[163  95 145 143 111 136 173  89 148 152 116 101 129 118 113 133 102 165
 113 106 112 103 130 123 121 171 188 111 108 103  46] : U
[158 104 149 142 113 130 166 109 149 114 145 141 128 100 105 143 114 157
 132  82  65 109 173 108 105 129 200 114 117  78  50] : G
[163  95 146 143 111 135 175  91 150 147 118 103 129 114 112 135 103 164
 114 102 105 102 137 121 119 165 191 111 109  99  43] : L
[163  96 148 143 111 133 175  94 150 137 122 108 129 110 109 138 105 164
 118  93  91 103 148 116 114 155 195 111 111  92  43] : M
[136  95 146 143 111 135 175  91 150 147 118 103 129 114 112 135 117 164
 114  79 105 113 137 121 119 165 191 111 109  99  43] : K
[163  95 146 143 111 135 173  91 150 147 118 103 129 114 112 135 117 164
 114  79 105 113 137 121 119 147 191 111 109  99  43] : T
shift -1: [137 121 119 165] : [136 120 118 164]
L? : [163  95 146 143 111 135 175  91 150 147 118 103 129 114 112 135 103 164
 114 102 105 102 137 121 119 165 191 111 109  99  43]
U? : [163  95 145 143 111 136 173  89 148 152 116 101 129 118 113 133 102 165
 113 106 112 103 130 123 121 171 188 111 108 103  46]
asked: [163  95 146 143 111 135 175  91 150 147 118 103 129 114 112 135 103 164
 114 102 105 102 137 121 119 165 191 111 109  99  43] : L

[163 170 130  78 157 151  94  65 129 111 115 171 110 104 156 110 193 182
 137  93 152  69 143 163 154 158 141 118 150  97  76 183 114 149 108 180
  80 135 124  76  71 135  76 155 183 106 119] = X
[119  99 136 118 115 104 221 147 140 103 161 172 122 134 109 158 116 155
  94 147  68 121 157  49 146 169 110 173 143 153  85 108 211 114  78 114
 152 105 129 173  90 141 149 122 224 129  92] = V
[131  61  76 187  77 115 118 101 197 121 142 153 153  51 113 154 129 111
  92 147  87 134 129 150  44 143 156 113 105 158 120 110 133 141 114  85
 211 146 107  92  82 204  74  60 122 185 131] = Q
[145 145 124 152 118 101 151 165 121 141 137 145 158 126 121 113 128  78
  87 106 113  53 119 104 133 177 127 113 145 118 100 130 160 153 106 125
 116  69  67 190 192 117 136 190 226 145 119] = A
[ 53 110  84 131  97 121 105 141  83 111 204 101  96 130 154 156  99 159
 148 179 132 143 154  66 154  82 150 118 190 187 141 104  98  58 196 127
 124 130 134 160 161 157 154  96 107 167 115] = E
[131  61  76 187  77 115 118 101 126 121 142 153 144  51 113  91 129 111
  92 147  87 134 129 150  44 143 156 113 105 158 120 176 133 141 114  85
 211 146 107  92  82 204  74  60 122 185 131] = D
[129 183  69 121 144 122 126 180 158 129 149 120  91 196 152 113  83 179
 159  96 161 103 139 103 133 138  85  99 193 132 189 107  76  81 144 200
 107 134 130 138 136  74 162 136 128  51 101] = H
[ 74 112 120  89  71  91 115  58 144 103 175 136 122 117 145 196 102 131
 114 161  88 147 105 127 128  87 155 166 162 160  90 105 191 146  91 152
 141 115 117  51  85 196 123  70 200  84 105] = J
shift -1: [83] : [82]
loc: [98] : E, 32
asked: [ 53 110  84 131  97 121 105 141  83 111 204 101  96 130 154 156  99 159
 148 179 132 143 154  66 154  82 150 118 190 187 141 104  98  58 196 127
 124 130 134 160 161 157 154  96 107 167 115] : E
shift -1: [105 127] : [104 126]
loc: [182] : X, 17
shift +1: [137] : [138]

[ 86 172 142 196] -> B
[ 65 108 137  85] -> Z
[242 193 154  74] -> R
[ 86 172 142 199] -> Y
shift +1: [ 86 172] : [ 87 173]
shift -1: [ 86 172 142] : [ 85 171 141]
loc: [108] : Z, 1

[105 141  86  37 116 148]  C
[197 112 138 140 124 183]  P
[196 111 128 135 132 133]  W
loc: [197] : P, 0
C? : [105 141  86  37 116 148]
loc: [140] : P, 3

[160 123 133 117 173 150 100 136 160 160 119 124 101 108 153 116 143  69
 130 121 145 156] = pas
[ 87  78 121 188 114  73  50 142 118 157 124 180  97 117 102 110  79 167
 151 118 169 137] = fad
[108 117 153 150 100 184 144  93 146 118 109 149 128 127 120  92 133 180
 123 124 125 164] = Vofod
[128 158 144 123 100 155 133 120 132 129 154 144 127 130 104 111 129 136
 122 125 117 147] = neb
[107 123 144 151  92 197 151  67 149 159 114 114 155 125 140  83 149 198
 134 135 113 156] = begu
[143  73 139 155 200  98 101  98 128 114  62 107 144 172 130 131  68 126
 110 129 147 112] = Sok
[ 84  98 155 197 133 167  64 124 179 131  63 110 124  95 152 138 157 132
 156 130 117 173] = Gafe
[ 94 128  96 107  68 107 132 167 157  68 106 183  62 110 157  95 220  66
 144 147 191 118] = goked
[137 113 148 182 168 110  16 200 146 158 147 158  88  43 125 162 125  80
 171 101 127 181] = Pipo
[123 166 146  37  75 170 203 141 160 151  97 128 125 230 106  91 118  90
  42 166 148 102] = nonaz
shift -1: [ 94 128  96] : [ 93 127  95]
loc: [75] : nonaz, 4
shift +1: [123 166] : [124 167]

[127 214 181 101  57 142 116 198 129 173 132 130 131 125 152 109 123 144
  25 125  80 130 149]  medeb
[136  89  61 174 210 120 160  44 139  88 131 130 128 142 117 165 148 108
 230 137 171 126 100]  Sugi
[127 156 181 101  57 142 115 198 129 173 132 130 131 125 152 109 123 144
  25 125  80 130 149]  Faril
[114 203 217  57  36 134  58 226 103 122 109 117 110  87  86  59  76 159
  38 121 105 129 184]  kek
medeb? : [127 214 181 101  57 142 116 198 129 173 132 130 131 125 152 109 123 144
  25 125  80 130 149]

[101  41  42 220]  rubet
[101  41  69 211]  bepod
[136 175 131  47]  rurif
[101  41  69 101]  Muvo
loc: [136] : rurif, 0
shift +1: [101] : [102]
shift +1: [101  41] : [102  42]
rubet? : [101  41  42 220]

[127  80  74  95 160  94  83  40 158 133 123 180 153 174 122  44 123  51
 100 166 177 164 174 111 147 111 165 114 170 189 150 129 173 103  75 149
 208 120  94 118 126 113 105  65  94 174 114 102  74 142 228 132 104  85
 191 115 128 143 115] : kiluv
[124 158 179 103 109  88  65 119 169  92  88 217 130 139 122 129 126  99
 133 155 133 129  79 149 164 153 100 111  60 131  93 127 160 130  74 104
 107 109 210  53  78 135  98 100  98 169 132  74 157 116 169 164 101 175
 101 134 156 123 120] : fot
[127  80  74  95 160 145  83  97 158 133 123 180 153 174 122  44 123  51
 100 166 177 164 174 111 147 111 165 114 170 189 150 129 173 125 138 149
 208 120  94 118 126 113 105  65  94 174 114 102  74 142 228 132 104  85
 191 115 128 143 115] : Zek
[124 158 117 109 109  88  65 171 169  92  88 217 151 139 122 129 126  99
  92 155 133 129  79 149 164 153 100 111  60 131  93 127 160 130 118 125
 107 109 210  53  78 135  98 100  98 169 132  74 157 116 169 164 101 155
 101 134 156 123 120] : Roba
Zek? : [127  80  74  95 160 145  83  97 158 133 123 180 153 174 122  44 123  51
 100 166 177 164 174 111 147 111 165 114 170 189 150 129 173 125 138 149
 208 120  94 118 126 113 105  65  94 174 114 102  74 142 228 132 104  85
 191 115 128 143 115]
asked: [127  80  74  95 160  94  83  40 158 133 123 180 153 174 122  44 123  51
 100 166 177 164 174 111 147 111 165 114 170 189 150 129 173 103  75 149
 208 120  94 118 126 113 105  65  94 174 114 102  74 142 228 132 104  85
 191 115 128 143 115] : kiluv
shift +1: [113 105] : [114 106]
loc: [117] : Roba, 2
asked: [124 158 179 103 109  88  65 119 169  92  88 217 130 139 122 129 126  99
 133 155 133 129  79 149 164 153 100 111  60 131  93 127 160 130  74 104
 107 109 210  53  78 135  98 100  98 169 132  74 157 116 169 164 101 175
 101 134 156 123 120] : fot
Roba? : [124 158 117 109 109  88  65 171 169  92  88 217 151 139 122 129 126  99
  92 155 133 129  79 149 164 153 100 111  60 131  93 127 160 130 118 125
 107 109 210  53  78 135  98 100  98 169 132  74 157 116 169 164 101 155
 101 134 156 123 120]
kiluv? : [127  80  74  95 160  94  83  40 158 133 123 180 153 174 122  44 123  51
 100 166 177 164 174 111 147 111 165 114 170 189 150 129 173 103  75 149
 208 120  94 118 126 113 105  65  94 174 114 102  74 142 228 132 104  85
 191 115 128 143 115]

[104  99 172  48  93 158 131] -> Vazag
[106  81 161  68  85 226 108] -> dafo
[103 155 172  39  78 232  91] -> nunam
[154 143 107 172 155 143 137] -> kosit
[161 168 111 177 185 139 146] -> Bobev
[103  75 172  39  78 232 110] -> Bokek
[156 151 106 180 163 138 139] -> Pupu
[107  83 159 114  87 223 107] -> vup
[103  77 180  10  79 234 129] -> tas
[158  83 106 182 168 137 141] -> Ditag
[158 155 106 182 168 137 141] -> pimin
[110 109 175  47 105 157 138] -> furo
loc: [154] : kosit, 0
shift -1: [172] : [171]
loc: [104] : Vazag, 0

[133 127 147 124 108 126 128 124 113 143  92 144 119 109 143 142] -> Geka
[146 132  95 149 118 110 143 128 160 136 165 113 157 149 154 118] -> pomi
[119 127 135 122 117 134 116 121 113 128 128 121 123 129 116 122] -> Dep
[135 131 134 136  30 115 110  95  98 174 115 109 140 127 127 120] -> Totip
Dep? : [119 127 135 122 117 134 116 121 113 128 128 121 123 129 116 122]
asked: [119 127 135 122 117 134 116 121 113 128 128 121 123 129 116 122] : Dep
Geka? : [133 127 147 124 108 126 128 124 113 143  92 144 119 109 143 142]
loc: [142] : Geka, 15
shift -1: [136  30] : [135  29]

[149 181 166 137  78  76  65 176 152 151 118 138  75  73 175 163 109 117
 160 137 174 145 134 123 152 109 149  86 159 210  89 154 165 120 142 181
 104 138  98 105 128 139 108 203 152 135]  Mok
[129 177  79  91 170 111 138 102 106 174 136  87  68  72  96 119 171  89
 175 140 145 153 167 161  81 116 113 193 165 200 116 140 178 104 137 148
 110 112 184 100 157 135 163 152 107 170]  pubib
[152 133 154 113  71 198 104 142 140  76 142 134 158 173 124  70 131 164
 104 164 118 175 165  51 168 135 168 116 102  83  88 109 173  66 137 118
 133 137 118 140 215  98 106 150 108 125]  Nolaz
[167 141 118 152 121 180 124 164 127 144 131 140  63 161 121 166 122 102
 127 140 194 121 100  98 159 149  99  58  98 107 131 103 191 108 164 131
 125 148 126 129 207 123 124 164 115 128]  Zupil
[167 141 118 152 121 180 124 164 127 144 131 140  63 161 121 166 122 102
 127 140 194 121 100  98 159 149  99  58  98 107 131 103 191 108 164 175
  72 103 164  88 145  71  62 103 111 190]  lolum
Mok? : [149 181 166 137  78  76  65 176 152 151 118 138  75  73 175 163 109 117
 160 137 174 145 134 123 152 109 149  86 159 210  89 154 165 120 142 181
 104 138  98 105 128 139 108 203 152 135]
shift +1: [138] : [139]

[164 158 142  91] : seta
[ 80 142  92  92] : dafur
[169 227 115  83] : diviv
[143 156 123 102] : mal
[123 124 173 196] : noniz
[128  44 179 154] : fuzur
[117  93 129 138] : kela
noniz? : [123 124 173 196]
loc: [93] : kela, 1
loc: [143] : mal, 0
loc: [156] : mal, 1

[131 140 122 112 135  96 180 125 136 134 123 130]  bito
[ 98 134 172 157 127 116 141 152 117 104  94 171]  guv
[213 238 155 149 194  51 135 120 129 120 103  98]  nem
[126 143 112 107 154 116 144 124 134 129 156 107]  Zike
[187 235 159 139 196  72 125 116 137 103 124  97]  tuten
[ 77 133 146 144 156  96 138 136 117 165  93 131]  vit
[124 124 143 122 139  82 162 105 119 102 134 120]  pada
[181 225 139 108 199  58 129 117 121 105 132 108]  Giv
[157 134 107 114 107 164 117 110 142 126 124 129]  vilo
[223 231 159 169 164  31 151 166 117 106 101  93]  Balur
[ 85 122 149 158 139 113 143 140 119 131  88 140]  limaf
[158 122 121 111 138 160 119 134 127 130 123 132]  dezom
Balur? : [223 231 159 169 164  31 151 166 117 106 101  93]
loc: [238] : nem, 1
Giv? : [181 225 139 108 199  58 129 117 121 105 132 108]
shift +1: [ 58 129 117 121] : [ 59 130 118 122]
vit? : [ 77 133 146 144 156  96 138 136 117 165  93 131]

[140  64 152 110 129  71 135 218 140 132 151 180  67 240  87 150 185 129
  89 132  92 154 200 215] : F
[140  66 102 110 129  71 101 218 140 132 151 180  67 100  87 150 185 129
  89 132  92 154 200 215] : S
[140  64 102 110 129  71 101 218 140 132 151 180  67 100 142 150 185 129
  89 132  92 154 200 215] : N
shift +1: [132  92 154] : [133  93 155]
shift +1: [101 218 140 132] : [102 219 141 133]
asked: [140  64 102 110 129  71 101 218 140 132 151 180  67 100 142 150 185 129
  89 132  92 154 200 215] : N
S? : [140  66 102 110 129  71 101 218 140 132 151 180  67 100  87 150 185 129
  89 132  92 154 200 215]
shift +1: [110 129] : [111 130]

[139 206  87  74] = fegav
[155 200  92  82] = Roz
[132 212  88  79] = momuz
[193 199  86  65] = mas
[132 203  97  91] = zode
[132 203  92  82] = rapoz
[133 203  92  82] = Rozuf
[117 203 101 100] = Sofez
[125 203  92  86] = netam
[127 203  92  87] = zup
shift -1: [88] : [87]
shift -1: [101] : [100]
loc: [199] : mas, 1
zup? : [127 203  92  87]

[142  86 122 181 160] -> muni
[ 49 136 220 152 169] -> Buta
[144 140 143 121  87] -> dut
[ 95 103 122 184 155] -> Lek
[152 140 144 113  58] -> nabat
[149 111 142 143 151] -> nuvum
[200 124  92 168  89] -> Folet
loc: [95] : Lek, 0
loc: [121] : dut, 3
shift -1: [181] : [180]
loc: [151] : nuvum, 4
Lek? : [ 95 103 122 184 155]
loc: [92] : Folet, 2

[153 123 135 165 165 140 147  85  80 100 106 127  45 124 100 173 131 126
 130 147 112 115  72 125 133 141 167 150 104  91  90]  Sev
[108 121 123  93  97 101 107 184 188 166 152 136 210 133 140  90 134 123
 138 100 159 153 178 131 135 103  93 115 149 188 176]  tokad
[110 115 132  95 158  89 152 109 226 147 136 157 126 151  76 159 189 131
  86 143 123 134 103 127  89 148 142 121 140 121  83]  Mafes
[157 136 123 165  89 157  95 144  31 105 125 107 134  94 165 103  76 114
 181 120 124 127 149 133 162  98 120 149 138 128 168]  zav
[157 130 116 160  88 158 100 129  29 108 120 101 139  95 156 111  69 128
 192 114 129 118 159 134 169 106 118 123 123 131 168]  Veru
loc: [162] : zav, 24
Veru? : [157 130 116 160  88 158 100 129  29 108 120 101 139  95 156 111  69 128
 192 114 129 118 159 134 169 106 118 123 123 131 168]
shift +1: [100 129  29] : [101 130  30]
shift +1: [157] : [158]
zav? : [157 136 123 165  89 157  95 144  31 105 125 107 134  94 165 103  76 114
 181 120 124 127 149 133 162  98 120 149 138 128 168]
asked: [108 121 123  93  97 101 107 184 188 166 152 136 210 133 140  90 134 123
 138 100 159 153 178 131 135 103  93 115 149 188 176] : tokad

[122  88 119 120 121 124 117 136 131 120] : goz
[129  69 101 113  85 127 130 125 125  58] : ret
[124 199 134 136 151 124 124 124 131 232] : ledif
[137 138 159 159 181 135 136 110 120 113] : Feke
[127  50 108 115  70 123 127 125 128 125] : puzu
[118 179 112 120 105 121 120 136 134 243] : Danin
ret? : [129  69 101 113  85 127 130 125 125  58]
goz? : [122  88 119 120 121 124 117 136 131 120]

[152 164 112 114 227 113] -> Vomu
[161 185 132 121 181  92] -> lof
[152 164 112 114 227  81] -> rubur
[176 100 182 134 200 152] -> femib
[131  97 140 102  96  63] -> Kotu
[109 122 127 165 129 199] -> nonu
lof? : [161 185 132 121 181  92]
nonu? : [109 122 127 165 129 199]
loc: [200] : femib, 4
Kotu? : [131  97 140 102  96  63]
loc: [102] : Kotu, 3

[144 110 125  94 122 130 182 126 133 173 160 163 195 157 156  86 152 120
 110  95 125 121 157 130 204  96 118 144 117 101 141 122  89 154 151 173
 146  99 122 129  91 155 130 113 137  67  98  90]  kopi
[ 91  75  91 102 161 201 168 138  88 114 142 169  64 124 151 128 114 138
 123 107  95 134  95 133 184 116 151 122 104  92 159 101 104 141 130 135
  76  95 121  80  85 118 171  97 118 160 157 171]  ruku
[163 110 125  94 122 130 182 126 133 173 160 163 195 157 156  86 152 120
 110  95 125 121 157 130 204  96 118 144 117 101 141 122  89 154 169 173
 146  99  66 129  91 155 130 106 137  67 117  90]  sodiz
shift -1: [99 66] : [98 65]
loc: [159] : ruku, 30
shift -1: [122] : [121]

[112 141 147  34]  pur
[122 120 152  98]  sotu
[161 146 124 105]  poneb
[121 180 143 102]  tasob
[128  87 161  35]  pel
[135 160 131  92]  semup
[124  63 142 107]  zak
[125 193 135 158]  til
[127  62 121 153]  Nefe
loc: [160] : semup, 1
loc: [142] : zak, 2

[175 185 106  79 108 125  95 113 128 157 124 118 171 189 113 143 176 136
 125] : Lota
[125 129 102 125 169 119 136  95 127  85 171 113 123 131 125 120  97 144
 118] : Gite
[128 165 121  92 121 130 122 136 112 140 115 121  96 127 115 119  92 115
 125] : Mis
[139 125 101  82 111 171 216 137  97 209 109 112  94 102 108 100 149 109
 127] : tek
loc: [96] : Mis, 12
shift -1: [131] : [130]

[146  93 105 125 201 148 169]  bur
[ 91 109 170 122 157 128 120]  sigu
[129 131 124 133  63  62 140]  mepa
[138 141 118 117  14 170 199]  zet
[146  93 105 125 141 148 142]  mib
loc: [63] : mepa, 4
bur? : [146  93 105 125 201 148 169]
shift -1: [170 122] : [169 121]
shift -1: [148] : [147]
loc: [169] : bur, 6
loc: [142] : mib, 6
mepa? : [129 131 124 133  63  62 140]

